Below are the code and all the weights of a small trained network. Each question names an input and a class and asks about switching units off, where a switched-off unit gives its printed mean instead of its output.

import numpy as np


def w(rows, s, z=0):
    codes = np.array(rows[::2]) - 128.0
    scale = np.full(codes.shape[1], s)
    scale[-1] = z or s
    return codes * scale


def f(y):
    return y / 2 * (1 + np.tanh(0.7978845608 * (y + 0.044715 * y**3)))


def log_softmax(a):
    a = a - a.max(-1, keepdims=True)
    return a - np.log(np.exp(a).sum(-1, keepdims=True))


def net(x, mask):
    res = np.array(x, float).reshape(1, 5) / 4 @ E
    y = f(res @ A[0][:, :-1].T + A[0][:, -1])
    res = res + np.where(mask, y, B[0][:, -1]) @ B[0][:, :-1]
    return log_softmax(res[-1] @ U[:, :-1].T + U[:, -1])


A, B = {}, {}
E = w([
[146,56,133,93,203,109,37,33,184,166],'x0',
[130,117,126,121,131,128,133,130,123,123],'x1',
[126,135,115,102,161,74,37,254,120,78],'x2',
[52,92,120,228,217,73,196,177,171,174],'x3',
[135,195,104,92,211,218,172,134,232,50],'x4',
],0.0091)
A[0] = w([
[173,145,114,131,131,56,62,214,134,59,95],'neuron 0',
[123,124,118,137,115,108,118,124,103,152,58],'neuron 1',
[133,71,151,111,172,110,47,71,189,141,79],'neuron 2',
[114,171,118,148,59,146,178,176,96,103,72],'neuron 3',
[146,141,158,164,133,139,110,127,125,120,114],'neuron 4',
[94,126,108,114,93,142,194,43,138,161,91],'neuron 5',
[154,106,177,166,106,164,205,37,120,195,106],'neuron 6',
[107,151,150,110,165,110,114,131,93,110,76],'neuron 7',
[128,94,144,120,95,105,127,140,124,147,72],'neuron 8',
[140,144,168,119,175,131,97,102,137,171,69],'neuron 9',
[96,132,123,159,129,103,134,132,158,129,75],'neuron 10',
[148,191,133,90,219,182,177,111,239,35,96],'neuron 11',
[136,134,129,144,150,130,134,139,121,153,78],'neuron 12',
[103,113,94,105,152,75,54,185,153,109,91],'neuron 13',
[134,148,137,96,100,139,102,113,126,118,53],'neuron 14',
[127,164,132,117,148,106,133,118,109,135,111],'neuron 15',
[77,153,132,104,174,215,147,126,145,105,76],'neuron 16',
[152,154,89,116,205,169,126,174,194,59,105],'neuron 17',
[98,142,119,100,192,123,62,191,102,93,92],'neuron 18',
[143,104,131,144,142,106,72,74,172,117,79],'neuron 19',
[159,123,117,150,131,144,158,95,115,128,78],'neuron 20',
[238,184,143,2,16,181,41,64,96,78,56],'neuron 21',
[127,146,137,133,124,144,147,149,100,127,70],'neuron 22',
[125,106,127,145,154,129,78,79,147,119,71],'neuron 23',
[102,194,120,151,62,124,231,204,95,94,90],'neuron 24',
[135,121,148,147,111,155,173,60,143,146,91],'neuron 25',
[147,186,150,160,93,144,174,186,73,118,75],'neuron 26',
[157,120,146,133,130,138,132,144,135,142,128],'neuron 27',
[149,178,112,149,74,151,201,199,92,118,81],'neuron 28',
[118,116,141,119,62,31,90,121,78,220,54],'neuron 29',
[121,174,123,93,182,177,165,129,201,106,61],'neuron 30',
[136,117,154,100,152,97,92,198,142,112,89],'neuron 31',
[120,121,154,127,128,150,210,73,128,146,75],'neuron 32',
[43,102,116,190,227,36,200,156,188,163,71],'neuron 33',
[93,133,89,148,140,132,129,145,139,166,74],'neuron 34',
[151,73,103,93,205,113,62,69,163,184,75],'neuron 35',
[144,109,132,121,150,151,127,112,120,132,1],'neuron 36',
[113,33,192,176,57,36,96,125,12,201,77],'neuron 37',
[182,63,130,96,214,107,61,71,192,180,95],'neuron 38',
[37,87,127,199,202,96,183,163,161,203,66],'neuron 39',
[114,123,108,130,139,83,64,176,69,128,105],'neuron 40',
[120,128,111,156,135,105,137,125,137,120,55],'neuron 41',
[127,117,89,151,91,176,175,52,154,171,90],'neuron 42',
],0.0097,0.011)
B[0] = w([
[137,208,175,48,200,163,144,186,137,203,195],'neuron 0',
[146,131,135,117,110,113,121,123,135,131,128],'neuron 1',
[39,135,146,92,112,107,117,76,104,88,178],'neuron 2',
[58,118,139,119,120,130,88,79,118,116,180],'neuron 3',
[126,124,127,123,142,117,131,125,129,130,124],'neuron 4',
[144,203,160,80,172,149,132,201,156,174,179],'neuron 5',
[134,229,168,47,176,162,136,229,179,193,209],'neuron 6',
[131,135,148,128,138,115,137,136,119,149,124],'neuron 7',
[143,136,119,142,102,129,130,124,125,135,133],'neuron 8',
[100,130,139,129,108,142,156,105,114,106,133],'neuron 9',
[152,105,136,113,112,141,115,125,105,120,133],'neuron 10',
[172,93,40,166,48,30,182,120,182,176,232],'neuron 11',
[137,129,139,128,122,149,147,117,126,119,122],'neuron 12',
[135,210,193,84,162,178,137,189,161,146,177],'neuron 13',
[137,103,120,133,133,137,112,158,133,102,131],'neuron 14',
[136,135,127,114,142,111,107,115,132,120,123],'neuron 15',
[152,125,80,164,86,104,124,114,155,168,164],'neuron 16',
[170,118,100,151,35,83,164,104,172,195,196],'neuron 17',
[138,203,153,86,153,170,129,196,153,182,175],'neuron 18',
[78,122,132,128,127,103,146,119,102,102,149],'neuron 19',
[126,151,126,128,142,136,104,149,127,150,133],'neuron 20',
[207,2,143,243,223,210,98,140,59,48,237],'neuron 21',
[112,123,127,121,135,120,116,99,123,130,128],'neuron 22',
[96,128,128,132,116,113,140,128,93,115,140],'neuron 23',
[35,135,157,84,111,88,86,48,85,78,221],'neuron 24',
[130,177,155,102,152,128,142,203,127,162,167],'neuron 25',
[55,124,134,108,126,110,114,84,116,96,179],'neuron 26',
[121,117,145,139,129,119,138,142,143,117,128],'neuron 27',
[56,120,155,85,116,101,113,64,92,96,193],'neuron 28',
[171,116,51,154,68,96,147,93,195,157,198],'neuron 29',
[164,102,92,143,71,70,133,111,167,147,177],'neuron 30',
[134,184,150,107,163,157,162,169,137,160,162],'neuron 31',
[137,166,151,99,149,126,105,184,141,143,166],'neuron 32',
[191,29,134,171,204,212,62,105,55,74,230],'neuron 33',
[142,120,116,135,132,124,117,134,111,111,133],'neuron 34',
[50,150,162,103,99,100,120,70,88,83,183],'neuron 35',
[130,123,138,114,134,133,126,107,132,129,121],'neuron 36',
[186,92,31,165,33,46,193,105,225,168,254],'neuron 37',
[20,161,142,89,82,111,116,76,73,84,199],'neuron 38',
[201,60,152,197,170,197,97,131,72,53,217],'neuron 39',
[154,199,137,112,128,140,168,167,164,169,180],'neuron 40',
[135,116,135,119,119,143,120,131,144,104,122],'neuron 41',
[140,205,150,85,163,143,113,196,143,157,180],'neuron 42',
],0.0086,0.015)
U = w([
[179,119,76,134,82,67,147,132,191,162,155],'0',
[195,76,144,158,202,163,108,145,91,89,6],'1',
[11,147,153,88,122,89,115,100,108,104,191],'2',
[151,206,165,76,183,131,131,208,169,179,156],'3',
],0.011,0.002)

Each question gives the input, the list of numbers given to net, and the class t.
The units are the neurons (one row each of A and B). Each row of codes is followed by its name. A weight is (code - 128) times the scale printed after its matrix; where a second scale follows, it is the last column's (A, B and U).
mask holds one flag per neuron, in row order. A switched-off neuron (its flag False) gives its mean, the last column of its row in B, instead of its output. The means were averaged over made-up inputs and are rounded, as every weight is.
A unit's drop is (log p(t) with every unit on - log p(t) with that unit switched off) / (log p(t) with every unit on - log p(t) with every unit switched off).
The circuit of an input: a set's keep is (log p(t) with only the set's units on - log p(t) with every unit switched off) / (log p(t) with every unit on - log p(t) with every unit switched off). Starting from the 12 units with the biggest drops (on a tie, the unit counted first), units are removed one at a time, each time the one whose removal leaves the highest keep (on an exact tie, the one counted first), for as long as the keep stays at least 0.8.
units of the circuit, in order: the units of the circuit, biggest drop first
k most important neurons: the k neurons with the biggest drops, biggest first
drop of u: that unit's drop, to one decimal
input [-4,1,-2,-8,-2], class 1: units of the circuit, in order -> neuron 21
input [7,4,-8,-3,3], class 3: 2 most important neurons -> neuron 6; neuron 5
input [8,7,-8,-4,-7], class 2: 3 most important neurons -> neuron 38; neuron 35; neuron 2
input [-1,7,1,-7,8], class 0: 2 most important neurons -> neuron 11; neuron 17
input [-3,0,-4,6,5], class 1: 4 most important neurons -> neuron 33; neuron 39; neuron 37; neuron 29
input [-6,1,-2,-2,-5], class 2: 2 most important neurons -> neuron 24; neuron 11
input [5,2,1,-7,7], class 0: 2 most important neurons -> neuron 11; neuron 17
input [-5,8,-3,4,3], class 2: 2 most important neurons -> neuron 21; neuron 24
input [-2,-6,1,0,-1], class 2: 3 most important neurons -> neuron 21; neuron 37; neuron 11
input [-5,7,2,-5,3], class 1: 2 most important neurons -> neuron 21; neuron 38
input [8,6,2,-3,8], class 0: 3 most important neurons -> neuron 11; neuron 17; neuron 30
input [-2,4,-7,-2,5], class 3: 2 most important neurons -> neuron 37; neuron 6
input [7,-8,-3,-7,-3], class 1: 2 most important neurons -> neuron 21; neuron 24
input [-6,-2,-5,-2,8], class 0: units of the circuit, in order -> neuron 11
input [7,-2,-4,-6,-3], class 2: 2 most important neurons -> neuron 38; neuron 35
input [2,-5,4,7,7], class 0: 4 most important neurons -> neuron 11; neuron 17; neuron 21; neuron 30
input [-3,0,0,-7,-4], class 1: drop of neuron 21 -> 2.1
input [-7,0,6,0,7], class 0: drop of neuron 16 -> 0.2
input [7,-7,-8,5,6], class 3: drop of neuron 25 -> 0.2
input [0,1,0,-3,6], class 0: drop of neuron 24 -> 0.0
input [6,-5,-8,6,-3], class 3: units of the circuit, in order -> neuron 6
